Below is a small trained network, with its code and all its weights. Each question gives an input and a target symbol and asks what happens when units are switched off, that is, made to give their printed mean instead of their output.

import numpy as np


def w(rows, s, z=0):
    codes = np.array(rows[::2]) - 128.0
    scale = np.full(codes.shape[1], s)
    scale[-1] = z or s
    return codes * scale


def f(y):
    return np.maximum(y, 0)


def softmax(a):
    e = np.exp(a - a.max(-1, keepdims=True))
    return e / e.sum(-1, keepdims=True)


def log_softmax(a):
    a = a - a.max(-1, keepdims=True)
    return a - np.log(np.exp(a).sum(-1, keepdims=True))


def net(x, mask):
    ids = ['ΘΛΣΨΩαγδεζηξπτφ'.index(c) for c in x.split()]
    T = len(ids)
    res = E[ids] + P[:T]
    u = 0
    for l in range(2):
        r = res
        for j in range(3):
            rows = slice(4 * j, 4 * j + 4)
            q, k, v = (r @ M[l][rows].T for M in (Q, K, V))
            z = softmax(np.where(np.tri(T) > 0, q @ k.T / 4**0.5, -1e9)) @ v
            o = O[l][rows]
            res = res + np.where(mask[u + j], z, o[:, -1]) @ o[:, :-1]
        u += 3
        y = f(res @ A[l][:, :-1].T + A[l][:, -1])
        res = res + np.where(mask[u : u + 8], y, B[l][:, -1]) @ B[l][:, :-1]
        u += 8
    return log_softmax(res[-1] @ U[:, :-1].T + U[:, -1])


Q, K, V, O, A, B = {}, {}, {}, {}, {}, {}
E = w([
[141,195,88,12],'Θ',
[89,96,153,204],'Λ',
[139,120,113,203],'Σ',
[107,84,253,74],'Ψ',
[175,69,175,49],'Ω',
[67,115,193,94],'α',
[166,115,160,141],'γ',
[56,72,174,150],'δ',
[131,88,113,142],'ε',
[162,130,80,222],'ζ',
[113,71,80,146],'η',
[51,70,173,152],'ξ',
[193,134,221,131],'π',
[181,126,173,145],'τ',
[173,83,49,132],'φ',
],0.013)
P = w([
[60,189,39,73],'0',
[119,194,114,117],'1',
[161,184,149,135],'2',
[166,159,151,149],'3',
[165,133,143,161],'4',
[161,102,127,167],'5',
[179,88,142,172],'6',
[167,56,120,179],'7',
[170,35,113,184],'8',
[179,20,117,190],'9',
[196,9,130,195],'10',
[211,2,138,201],'11',
],0.0073)
Q[0] = w([
[123,89,157,183],'L0H1',
[3,192,142,40],'L0H1',
[55,122,136,21],'L0H1',
[133,137,168,193],'L0H1',
[137,141,104,164],'L0H2',
[68,149,132,124],'L0H2',
[200,89,113,189],'L0H2',
[116,166,116,100],'L0H2',
[115,135,141,129],'L0H3',
[71,109,113,140],'L0H3',
[113,167,100,111],'L0H3',
[156,109,59,106],'L0H3',
],0.028)
K[0] = w([
[86,135,164,145],'L0H1',
[42,220,111,100],'L0H1',
[85,255,133,28],'L0H1',
[74,99,138,142],'L0H1',
[159,115,119,178],'L0H2',
[97,193,113,147],'L0H2',
[169,29,153,180],'L0H2',
[140,160,107,103],'L0H2',
[120,147,148,112],'L0H3',
[33,184,125,167],'L0H3',
[159,191,85,137],'L0H3',
[157,110,58,186],'L0H3',
],0.021)
V[0] = w([
[105,157,91,254],'L0H1',
[34,171,235,68],'L0H1',
[96,159,115,215],'L0H1',
[68,176,134,227],'L0H1',
[210,155,108,182],'L0H2',
[148,169,140,173],'L0H2',
[196,156,172,163],'L0H2',
[99,145,200,116],'L0H2',
[98,193,112,182],'L0H3',
[122,107,121,151],'L0H3',
[165,88,153,50],'L0H3',
[124,126,126,126],'L0H3',
],0.0075)
O[0] = w([
[154,196,152,215,152],'L0H1',
[106,1,86,171,2],'L0H1',
[146,164,138,199,127],'L0H1',
[146,149,135,231,101],'L0H1',
[95,144,100,59,183],'L0H2',
[130,137,101,93,133],'L0H2',
[149,84,141,31,160],'L0H2',
[182,77,155,125,90],'L0H2',
[214,122,193,67,96],'L0H3',
[125,137,141,131,139],'L0H3',
[49,124,51,184,147],'L0H3',
[136,131,135,122,127],'L0H3',
],0.0087,0.0065)
A[0] = w([
[100,106,200,147,254],'L0N1',
[19,118,249,131,75],'L0N2',
[147,152,125,174,146],'L0N3',
[193,114,33,108,138],'L0N4',
[74,175,218,100,220],'L0N5',
[73,128,157,177,100],'L0N6',
[103,88,162,119,13],'L0N7',
[165,54,152,146,59],'L0N8',
],0.012,0.005)
B[0] = w([
[35,76,198,109,232],'L0N1',
[159,86,7,225,181],'L0N2',
[128,174,195,94,221],'L0N3',
[189,105,159,59,231],'L0N4',
[35,148,58,149,253],'L0N5',
[150,95,91,81,165],'L0N6',
[128,181,189,203,150],'L0N7',
[123,238,127,82,166],'L0N8',
],0.016,0.0053)
Q[1] = w([
[189,56,66,158],'L1H1',
[125,124,125,137],'L1H1',
[103,121,94,168],'L1H1',
[116,146,37,116],'L1H1',
[213,177,58,200],'L1H2',
[130,128,155,63],'L1H2',
[83,84,211,145],'L1H2',
[5,115,165,127],'L1H2',
[111,190,134,167],'L1H3',
[188,50,121,112],'L1H3',
[132,137,58,158],'L1H3',
[172,142,198,158],'L1H3',
],0.018)
K[1] = w([
[43,145,77,80],'L1H1',
[125,129,117,137],'L1H1',
[137,142,64,152],'L1H1',
[140,151,82,87],'L1H1',
[244,147,82,171],'L1H2',
[114,137,141,72],'L1H2',
[63,71,208,125],'L1H2',
[5,62,143,137],'L1H2',
[188,148,111,183],'L1H3',
[41,137,120,72],'L1H3',
[158,176,66,122],'L1H3',
[79,131,155,168],'L1H3',
],0.018)
V[1] = w([
[160,129,219,87],'L1H1',
[95,142,138,76],'L1H1',
[44,169,80,60],'L1H1',
[117,138,134,108],'L1H1',
[32,105,200,94],'L1H2',
[54,105,197,110],'L1H2',
[176,169,74,140],'L1H2',
[12,45,239,100],'L1H2',
[155,110,165,99],'L1H3',
[1,135,113,109],'L1H3',
[232,139,101,181],'L1H3',
[78,162,60,176],'L1H3',
],0.0054)
O[1] = w([
[66,95,110,64,159],'L1H1',
[137,100,118,109,199],'L1H1',
[188,100,131,114,255],'L1H1',
[137,125,132,121,160],'L1H1',
[45,69,141,97,212],'L1H2',
[59,75,135,100,184],'L1H2',
[189,156,135,131,98],'L1H2',
[2,62,125,123,212],'L1H2',
[129,139,96,174,146],'L1H3',
[177,63,166,87,183],'L1H3',
[75,181,118,128,46],'L1H3',
[132,105,182,53,102],'L1H3',
],0.006)
A[1] = w([
[68,146,168,189,90],'L1N1',
[196,105,142,154,115],'L1N2',
[146,151,114,99,217],'L1N3',
[83,186,115,95,138],'L1N4',
[111,144,254,145,76],'L1N5',
[173,181,155,144,1],'L1N6',
[90,179,144,193,70],'L1N7',
[112,143,49,107,122],'L1N8',
],0.015,0.0048)
B[1] = w([
[203,164,153,179,246],'L1N1',
[68,179,150,105,154],'L1N2',
[169,148,163,172,220],'L1N3',
[85,190,165,94,217],'L1N4',
[188,114,8,121,207],'L1N5',
[85,59,106,214,213],'L1N6',
[67,112,147,35,192],'L1N7',
[146,83,163,111,183],'L1N8',
],0.019,0.014)
U = w([
[83,87,130,120,203],'Θ',
[211,120,90,171,2],'Λ',
[62,163,56,195,147],'Σ',
[138,67,100,124,151],'Ψ',
[78,2,183,241,87],'Ω',
[115,97,125,124,121],'α',
[92,87,130,118,185],'γ',
[154,96,99,123,120],'δ',
[112,116,128,124,176],'ε',
[166,222,103,71,34],'ζ',
[218,202,200,204,171],'η',
[224,70,160,59,97],'ξ',
[28,11,130,98,169],'π',
[110,86,143,137,161],'τ',
[36,154,202,104,67],'φ',
],0.0059,0.0058)

Each question gives the input, a string of symbols that net reads in full, and the target symbol t.
The units are the heads (4 rows each of Q, K, V and O) and the neurons (one row each of A and B). Each row of codes is followed by its name. A weight is (code - 128) times the scale printed after its matrix; where a second scale follows, it is the last column's (O, A, B and U).
mask holds one flag per unit, layer by layer, with each layer's heads first. A switched-off unit (its flag False) gives its mean, the last column of its rows in O or B, instead of its output. The means were averaged over made-up inputs and are rounded, as every weight is.
A unit's drop is (log p(t) with every unit on - log p(t) with that unit switched off) / (log p(t) with every unit on - log p(t) with every unit switched off).
The circuit of an input: a set's keep is (log p(t) with only the set's units on - log p(t) with every unit switched off) / (log p(t) with every unit on - log p(t) with every unit switched off). Starting from the 12 units with the biggest drops (on a tie, the unit counted first), units are removed one at a time, each time the one whose removal leaves the highest keep (on an exact tie, the one counted first), for as long as the keep stays at least 0.8.
circuit, biggest first: the units of the circuit, biggest drop first
unit that matters most: the unit with the biggest drop
k most important neurons: the k neurons with the biggest drops, biggest first
top k neurons in layer l: the k neurons of layer l with the biggest drops, biggest first
input γ Θ φ η, target φ: circuit, biggest first	[L1N5; L1N1; L1N6]
input φ ζ δ φ Λ φ τ Λ π, target Λ: unit that matters most	L0H1
input π π Ψ ε π γ, target π: circuit, biggest first	[L1H2; L0N1]
input Θ Θ π δ π ζ Ω π φ, target η: circuit, biggest first	[L0N1; L1H2]
input ζ Θ Ω φ ε ξ Ψ, target Ω: 4 most important neurons	[L0N2; L1N1; L0N1; L1N7]
input δ α ζ Θ Ω π, target Ω: top 3 neurons in layer 0	[L0N3; L0N4; L0N5]
input π π Θ π π ε, target π: circuit, biggest first	[L1N1; L1N3]
input Σ φ ξ φ Θ ζ φ φ φ π α, target Ω: circuit, biggest first	[L0N1; L1N1; L1H2]
input φ φ φ π, target φ: 2 most important neurons	[L0N5; L1N4]
input Θ π η, target π: top 3 neurons in layer 1	[L1N1; L1N3; L1N5]
input π φ φ Θ ξ Ω Θ ζ φ π, target φ: top 4 neurons in layer 0	[L0N1; L0N3; L0N5; L0N4]
input Θ ε π τ π φ Σ Ω ξ, target Ω: 3 most important neurons	[L0N2; L0N1; L0N6]
input ζ π Ψ φ γ, target φ: 2 most important neurons	[L0N1; L0N3]
input ζ δ Θ π δ, target η: top 4 neurons in layer 1	[L1N1; L1N6; L1N8; L1N5]
input φ π Θ φ ζ ζ φ τ, target φ: unit that matters most	L0N3
input π π ε Λ, target Λ: 4 most important neurons	[L1N5; L1N1; L0N1; L0N3]
input φ φ ε φ π Ψ ζ Θ γ π ε Λ, target Λ: top 2 neurons in layer 0	[L0N5; L0N3]
input ε ε φ φ ξ Θ φ ζ π, target ζ: top 2 neurons in layer 0	[L0N5; L0N2]
input Ψ ε π ζ η τ Θ Ω π, target Ω: top 3 neurons in layer 0	[L0N4; L0N3; L0N5]
input ξ π ε Λ η Θ π ε, target π: unit that matters most	L1H2
input ε π φ π α φ Σ, target ζ: 2 most important neurons	[L1N5; L0N3]
input ε φ Λ ζ Θ π ζ Ψ Ψ, target η: top 4 neurons in layer 0	[L0N7; L0N2; L0N1; L0N8]
input ζ φ τ φ ξ φ φ δ φ ζ Λ γ, target Λ: 2 most important neurons	[L1N5; L0N1]
input γ π δ, target Ω: top 2 neurons in layer 0	[L0N2; L0N1]
input π φ ξ ζ ζ, target Σ: 4 most important neurons	[L1N6; L1N5; L0N1; L0N3]
input α φ Θ, target ξ: top 2 neurons in layer 1	[L1N6; L1N8]
input Λ φ π α φ Ψ ζ τ, target ζ: top neuron in layer 0	[L0N2]
input φ ζ Θ ζ, target Σ: 2 most important neurons	[L1N6; L0N1]
input φ Σ Ψ Ψ φ ε, target φ: top 2 neurons in layer 1	[L1N5; L1N4]
